Small tables with named rows and columns. After each table, cells are looked up by row and column.

zur =
         luzuma  vunufot     val     rog   nunin     ruz     zon  mevalen  mateful
tano      2.092    3.570   1.619   1.053   0.768   3.395   1.293    0.063    0.570
bip       6.174    0.144   0.749  -1.264   2.410  -3.040   1.826   -4.133    2.134
nido     -3.141    1.862   7.715  -1.112   4.816   1.331  -1.585   -6.026    0.161
gure      3.869    1.949  -1.333   2.038   5.302   1.396  -3.850    4.201    0.027
peg      -1.554   -0.998   0.543  -3.805  -3.561   1.309   7.822   -6.389   -0.596
pevogef  -0.878   -4.212   1.275  -3.227   1.992  -5.443   5.574    5.454    5.481
monemon   1.521   -3.119  -0.500  -0.483   2.389  -2.634   4.738    1.483    1.702
zusimuv  -1.737    2.573  -1.381  -1.381  -4.318  -0.416   3.811   -0.297    6.812
tuz      -2.329    0.622  -1.561  -0.866   1.243  -0.549   2.026   -0.497    5.466
mub       5.674   -0.586   1.364   3.948  -0.003   4.741   4.141   -0.317   -1.663

nunin of pevogef is 1.992
zon of pevogef is 5.574
val of tano is 1.619
mevalen of zusimuv is -0.297
vunufot of monemon is -3.119
luzuma of monemon is 1.521
mateful of monemon is 1.702
zon of tano is 1.293
luzuma of tano is 2.092
mevalen of mub is -0.317
rog of tano is 1.053
luzuma of gure is 3.869
val of tuz is -1.561
zon of zusimuv is 3.811
vunufot of peg is -0.998
vunufot of mub is -0.586
rog of pevogef is -3.227

Table rodok
,bapoti,zar,dupi,rone,did,duz,bok,muzeze
sisiv,199,217,84,47,39,137,87,172
gufoguk,199,166,52,22,39,137,87,176
vake,195,164,36,47,39,137,86,176
guna,199,198,78,64,60,132,87,176
ferumok,198,214,52,47,39,156,87,176
gup,199,191,65,47,42,104,105,176

vake, bok => 86
guna, duz => 132
ferumok, did => 39
gup, muzeze => 176
gufoguk, bok => 87
vake, rone => 47
gup, dupi => 65
Row with the largest rone: guna

faf
|  | zafidu | maf |
|---|---|---|
| lavig | 179 | 199 |
| ber | 88 | 170 |
| bogaro | 58 | 84 |

What is the maf of lavig in faf? 199
What is the zafidu of lavig in faf? 179
What is the maf of bogaro in faf? 84
What is the zafidu of ber in faf? 88
What is the maf of ber in faf? 170
What is the zafidu of bogaro in faf? 58
Which row has the largest zafidu? lavig

zomonot
columns: gunaloz, gozut, kog, guv, pazu, muf
pafen: [154, 76, 93, 127, 74, 185]
rok: [126, 88, 135, 153, 142, 84]
san: [162, 127, 204, 13, 68, 109]
zinegup: [162, 120, 154, 94, 123, 145]
mep: [185, 86, 124, 142, 82, 168]
soposar: [142, 129, 200, 17, 28, 73]
nutari: [130, 69, 78, 139, 101, 119]
zozur: [114, 74, 68, 108, 84, 191]
tikire: [72, 144, 126, 97, 178, 75]
der: [48, 127, 91, 84, 164, 104]
munu: [163, 120, 155, 92, 122, 146]
gutevek: [161, 120, 156, 94, 124, 144]
dumot: [162, 112, 130, 87, 107, 160]

gutevek, guv: 94
rok, muf: 84
tikire, pazu: 178
dumot, gozut: 112
rok, kog: 135
san, pazu: 68
mep, gunaloz: 185
soposar, guv: 17
nutari, guv: 139
gutevek, pazu: 124
mep, guv: 142
Row with the largest kog: san

Table gub
|  | zub | resukos | gaka | pog | lobud | zalav | basu | kanog |
|---|---|---|---|---|---|---|---|---|
| dif | 0.72 | 0.50 | 0.63 | 0.38 | 0.59 | 0.64 | 0.86 | 0.46 |
| vamipe | 0.79 | 0.60 | 0.57 | 0.19 | 0.38 | 0.65 | 0.41 | 0.46 |
| lutafa | 0.71 | 0.46 | 0.96 | 0.29 | 0.51 | 0.54 | 0.63 | 0.71 |
| gigil | 0.83 | 0.37 | 0.69 | 0.33 | 0.82 | 0.62 | 0.52 | 0.45 |
| pil | 0.75 | 0.52 | 0.68 | 0.43 | 0.57 | 0.80 | 0.87 | 0.62 |
| pefalok | 0.76 | 0.51 | 0.59 | 0.34 | 0.72 | 0.75 | 0.77 | 0.51 |
| tikif | 0.79 | 0.40 | 0.54 | 0.48 | 0.34 | 0.81 | 0.71 | 0.50 |
| lovinan | 0.68 | 0.45 | 0.79 | 0.28 | 0.46 | 0.49 | 0.69 | 0.54 |
| paru | 0.74 | 0.62 | 0.57 | 0.38 | 0.41 | 0.67 | 0.87 | 0.44 |
| luga | 0.74 | 0.21 | 0.54 | 0.49 | 0.46 | 0.92 | 0.72 | 0.62 |
| nos | 0.78 | 0.43 | 0.64 | 0.36 | 0.42 | 0.77 | 0.57 | 0.58 |
| los | 0.79 | 0.54 | 0.79 | 0.42 | 0.55 | 0.54 | 0.75 | 0.45 |

paru, zub => 0.74
dif, zub => 0.72
tikif, basu => 0.71
pefalok, zalav => 0.75
dif, gaka => 0.63
paru, pog => 0.38
tikif, gaka => 0.54
los, lobud => 0.55
pil, basu => 0.87
gigil, resukos => 0.37
luga, lobud => 0.46
pefalok, zub => 0.76
dif, resukos => 0.50
lovinan, gaka => 0.79
dif, kanog => 0.46
vamipe, zub => 0.79
tikif, zalav => 0.81
gigil, zalav => 0.62

Table dar
,zep,meripon,dolut,kov,gigilu,pamo,pote,lif,ludo
befav,9.877,-12.774,-41.965,-61.107,50.331,-2.768,14.958,-17.667,5.225
toka,-28.404,-40.130,1.728,29.028,30.758,-45.488,11.480,-7.521,-27.450
nuru,25.190,49.848,-18.607,90.571,-15.630,22.963,5.831,-2.280,-4.985
namafu,-28.058,-22.973,-66.013,24.015,37.455,-24.351,2.517,-22.283,22.737

namafu, pamo -> -24.351
nuru, kov -> 90.571
namafu, pote -> 2.517
namafu, meripon -> -22.973
befav, pamo -> -2.768
namafu, ludo -> 22.737
toka, gigilu -> 30.758

fufazuz:
         maleb  rarotet   ves  kili  fogado
sozetig    722     -377  -210  -715      71
gegip      471     -356   -90  -113     -62
galok      786     -381   -65  -475     -31
rirufi     550     -190  -112  -132     -76
bulub      502     -475   -45  -148     -62
kir        325     -138  -191   -46     -61
mis        736     -362   -32  -246     -67

ves of gegip = -90
kili of kir = -46
rarotet of bulub = -475
ves of rirufi = -112
maleb of galok = 786
rarotet of kir = -138
maleb of bulub = 502
rarotet of sozetig = -377
fogado of gegip = -62
ves of kir = -191
ves of mis = -32
rarotet of galok = -381
rarotet of gegip = -356
Which row has the largest maleb? galok

muzu =
cols = sero, dutetu, firives, vip, vipi, potofe, div
nez: [-483, 329, -445, -506, -62, -652, 291]
pon: [-199, -112, -189, -213, -159, -175, -79]
vem: [56, -444, 27, 29, -236, 187, -375]
vez: [-379, -584, -873, 64, -74, 216, 499]
gunul: [-408, 197, -364, -436, -97, -510, 197]
zel: [-183, 12, 68, -196, -241, -258, -384]
mudil: [14, -391, -27, -9, -220, 113, -335]
mikesot: [-272, 15, -248, -292, -140, -316, 32]
rut: [295, -776, 197, 268, -321, 539, -671]
lazab: [-295, 30, -282, -298, -138, -343, 28]
danolu: [78, -504, 60, 75, -257, 263, -448]

vipi of mudil is -220
firives of zel is 68
potofe of nez is -652
sero of zel is -183
firives of vez is -873
div of mikesot is 32
firives of mikesot is -248
vipi of vez is -74
dutetu of gunul is 197
dutetu of vez is -584
dutetu of rut is -776
dutetu of vem is -444
firives of nez is -445
vip of gunul is -436
Row with the largest div: vez

Table pirileg
cols = ketum, lene, zif, panok, mezotik, mopif
fis: [6.21, 7.08, 5.69, 7.33, 4.98, 3.07]
dor: [6.61, 4.61, 6.96, 5.05, 3.62, 5.62]
nivize: [4.50, 7.19, 2.43, 6.31, 8.37, 4.18]
dur: [8.29, 5.21, 3.98, 3.19, 7.16, 7.98]
buv: [8.01, 6.27, 6.00, 6.22, 4.80, 4.39]

mezotik of dur: 7.16
panok of fis: 7.33
zif of dor: 6.96
ketum of buv: 8.01
mopif of dur: 7.98
zif of dur: 3.98
panok of dur: 3.19
zif of nivize: 2.43
mopif of dor: 5.62
panok of nivize: 6.31
lene of nivize: 7.19
mopif of fis: 3.07
ketum of dur: 8.29
lene of dur: 5.21
mezotik of dor: 3.62

Table zoviba
         nalibil  kuru  dimib   boz  koru  kolires
sinosak      0.5   0.5    0.2   0.3   0.5      0.5
zige         0.5   0.6    0.5   0.6   0.5      0.6
zitugoz      0.6   0.6    0.5   0.5   0.6      0.6
logir        0.6   0.5    0.5   0.5   0.6      0.6
muroso       0.5   0.7    0.7   0.7   0.5      0.6
vik          0.4   0.1   -0.6  -0.5   0.5      0.4
fis          0.6   0.6    0.6   0.6   0.6      0.6
sulev        0.6   0.6    0.5   0.5   0.6      0.6

sinosak, kolires: 0.5
muroso, kolires: 0.6
sulev, nalibil: 0.6
fis, koru: 0.6
fis, dimib: 0.6
muroso, boz: 0.7
muroso, nalibil: 0.5
sulev, kolires: 0.6
zitugoz, dimib: 0.5
zige, dimib: 0.5

fege =
         dedimo  lobab  zamumod
kip        3476   2054      335
melebu     5176   4433     5332
zaz         537   8268     1178
davigar    5536   1173     2466
lep        7530    606     6761
dev        6212   1958     5591
nad         882   7519     1181
zotizom    2933   5597     2603
gakal      4772   1281     1435

What is the lobab of nad in fege? 7519
What is the zamumod of gakal in fege? 1435
What is the zamumod of lep in fege? 6761
What is the zamumod of nad in fege? 1181
What is the lobab of melebu in fege? 4433
What is the zamumod of melebu in fege? 5332
What is the dedimo of davigar in fege? 5536
What is the lobab of lep in fege? 606
What is the dedimo of melebu in fege? 5176
What is the dedimo of lep in fege? 7530
What is the zamumod of zaz in fege? 1178
What is the dedimo of zaz in fege? 537
What is the zamumod of zotizom in fege? 2603
What is the dedimo of zotizom in fege? 2933

